Below is a small trained network, with its code and all its weights. Each question gives an input and a class and asks what happens when units are switched off, that is, made to give their printed mean instead of their output.

import numpy as np


def w(rows, s, z=0):
    codes = np.array(rows[::2]) - 128.0
    scale = np.full(codes.shape[1], s)
    scale[-1] = z or s
    return codes * scale


def norm(h):
    return h / np.sqrt((h * h).mean(-1, keepdims=True) + 1e-5)


def f(y):
    return np.maximum(y, 0)


def log_softmax(a):
    a = a - a.max(-1, keepdims=True)
    return a - np.log(np.exp(a).sum(-1, keepdims=True))


def net(x, mask):
    res = np.array(x, float).reshape(1, 6) / 4 @ E
    u = 0
    for l in range(4):
        y = f(norm(res) @ A[l][:, :-1].T + A[l][:, -1])
        res = res + np.where(mask[u : u + 6], y, B[l][:, -1]) @ B[l][:, :-1]
        u += 6
    return log_softmax(norm(res)[-1] @ U[:, :-1].T + U[:, -1])


A, B = {}, {}
E = w([
[2,73,139,63],'x0',
[117,118,154,183],'x1',
[69,209,86,123],'x2',
[129,162,25,68],'x3',
[21,154,116,240],'x4',
[123,79,46,171],'x5',
],0.0067)
A[0] = w([
[141,172,144,234,157],'L0N1',
[107,84,165,251,216],'L0N2',
[101,212,104,147,21],'L0N3',
[217,142,196,18,217],'L0N4',
[134,133,119,3,85],'L0N5',
[98,153,152,119,3],'L0N6',
],0.0076,0.0017)
B[0] = w([
[59,98,115,237,203],'L0N1',
[215,3,225,169,231],'L0N2',
[103,243,113,98,162],'L0N3',
[226,102,146,140,253],'L0N4',
[132,49,157,242,202],'L0N5',
[131,166,44,87,138],'L0N6',
],0.0066,0.0054)
A[1] = w([
[111,237,81,217,102],'L1N1',
[178,131,77,190,104],'L1N2',
[129,73,120,39,5],'L1N3',
[92,28,120,100,165],'L1N4',
[67,219,60,14,153],'L1N5',
[2,190,62,96,254],'L1N6',
],0.0078,0.0024)
B[1] = w([
[94,170,118,149,217],'L1N1',
[86,169,199,112,213],'L1N2',
[76,145,141,201,161],'L1N3',
[95,75,140,196,254],'L1N4',
[123,26,97,78,194],'L1N5',
[82,136,2,71,249],'L1N6',
],0.0095,0.0037)
A[2] = w([
[155,254,141,186,150],'L2N1',
[99,34,160,146,80],'L2N2',
[114,78,95,83,151],'L2N3',
[194,104,78,139,101],'L2N4',
[145,75,114,131,238],'L2N5',
[103,141,151,185,5],'L2N6',
],0.0075,0.0022)
B[2] = w([
[188,135,174,254,194],'L2N1',
[112,47,161,229,253],'L2N2',
[176,56,132,165,183],'L2N3',
[195,211,231,119,180],'L2N4',
[124,81,210,120,244],'L2N5',
[208,175,58,93,164],'L2N6',
],0.0057,0.0041)
A[3] = w([
[150,121,135,131,1],'L3N1',
[167,120,240,184,61],'L3N2',
[236,143,96,215,161],'L3N3',
[242,21,157,147,15],'L3N4',
[96,156,103,167,64],'L3N5',
[36,254,220,221,123],'L3N6',
],0.0064,0.0026)
B[3] = w([
[254,191,137,176,128],'L3N1',
[96,72,121,138,254],'L3N2',
[68,169,237,119,236],'L3N3',
[182,108,118,86,254],'L3N4',
[121,139,95,164,144],'L3N5',
[128,145,111,174,204],'L3N6',
],0.0063,0.005)
U = w([
[250,155,143,52,26],'0',
[117,237,91,247,3],'1',
[166,59,177,230,242],'2',
[88,133,31,81,99],'3',
],0.013,0.0042)

Each question gives the input, the list of numbers given to net, and the class t.
The units are the neurons (one row each of A and B). Each row of codes is followed by its name. A weight is (code - 128) times the scale printed after its matrix; where a second scale follows, it is the last column's (A, B and U).
mask holds one flag per neuron, layer by layer. A switched-off neuron (its flag False) gives its mean, the last column of its row in B, instead of its output. The means were averaged over made-up inputs and are rounded, as every weight is.
A unit's drop is (log p(t) with every unit on - log p(t) with that unit switched off) / (log p(t) with every unit on - log p(t) with every unit switched off).
The circuit of an input: a set's keep is (log p(t) with only the set's units on - log p(t) with every unit switched off) / (log p(t) with every unit on - log p(t) with every unit switched off). Starting from the 12 units with the biggest drops (on a tie, the unit counted first), units are removed one at a time, each time the one whose removal leaves the highest keep (on an exact tie, the one counted first), for as long as the keep stays at least 0.8.
units of the circuit, in order: the units of the circuit, biggest drop first
most important unit: the unit with the biggest drop
top k neurons: the k neurons with the biggest drops, biggest first
drop of u: that unit's drop, to one decimal
input [6,-1,1,3,5,8], class 3: units of the circuit, in order	[L1N6 L0N5]
input [-3,-5,6,2,-4,4], class 0: most important unit	L0N1
input [0,7,4,1,3,2], class 1: top 2 neurons	[L0N3 L0N4]
input [-4,-7,6,5,7,6], class 3: units of the circuit, in order	[L1N6 L1N5 L0N2]
input [-7,-6,2,4,2,3], class 3: units of the circuit, in order	[L0N2 L0N4 L0N5 L1N5]
input [7,2,7,-7,3,-7], class 3: units of the circuit, in order	[L1N6 L0N4 L0N5 L0N6]
input [4,-7,-3,4,6,1], class 3: units of the circuit, in order	[L1N6 L0N2]
input [-1,4,-1,1,-7,-3], class 0: units of the circuit, in order	[L0N2 L1N4]
input [3,6,7,3,-6,3], class 3: top 2 neurons	[L0N2 L0N4]
input [8,6,4,7,-7,2], class 2: top 3 neurons	[L0N5 L1N4 L0N3]
input [0,4,4,8,6,1], class 3: top 2 neurons	[L1N6 L1N5]
input [6,-4,8,-2,-3,-4], class 3: drop of L1N6	0.9
input [-8,3,6,-3,1,8], class 1: drop of L1N1	0.3
input [-5,7,4,0,-7,-4], class 0: drop of L0N4	0.3
input [4,0,1,-2,7,-7], class 1: most important unit	L0N4
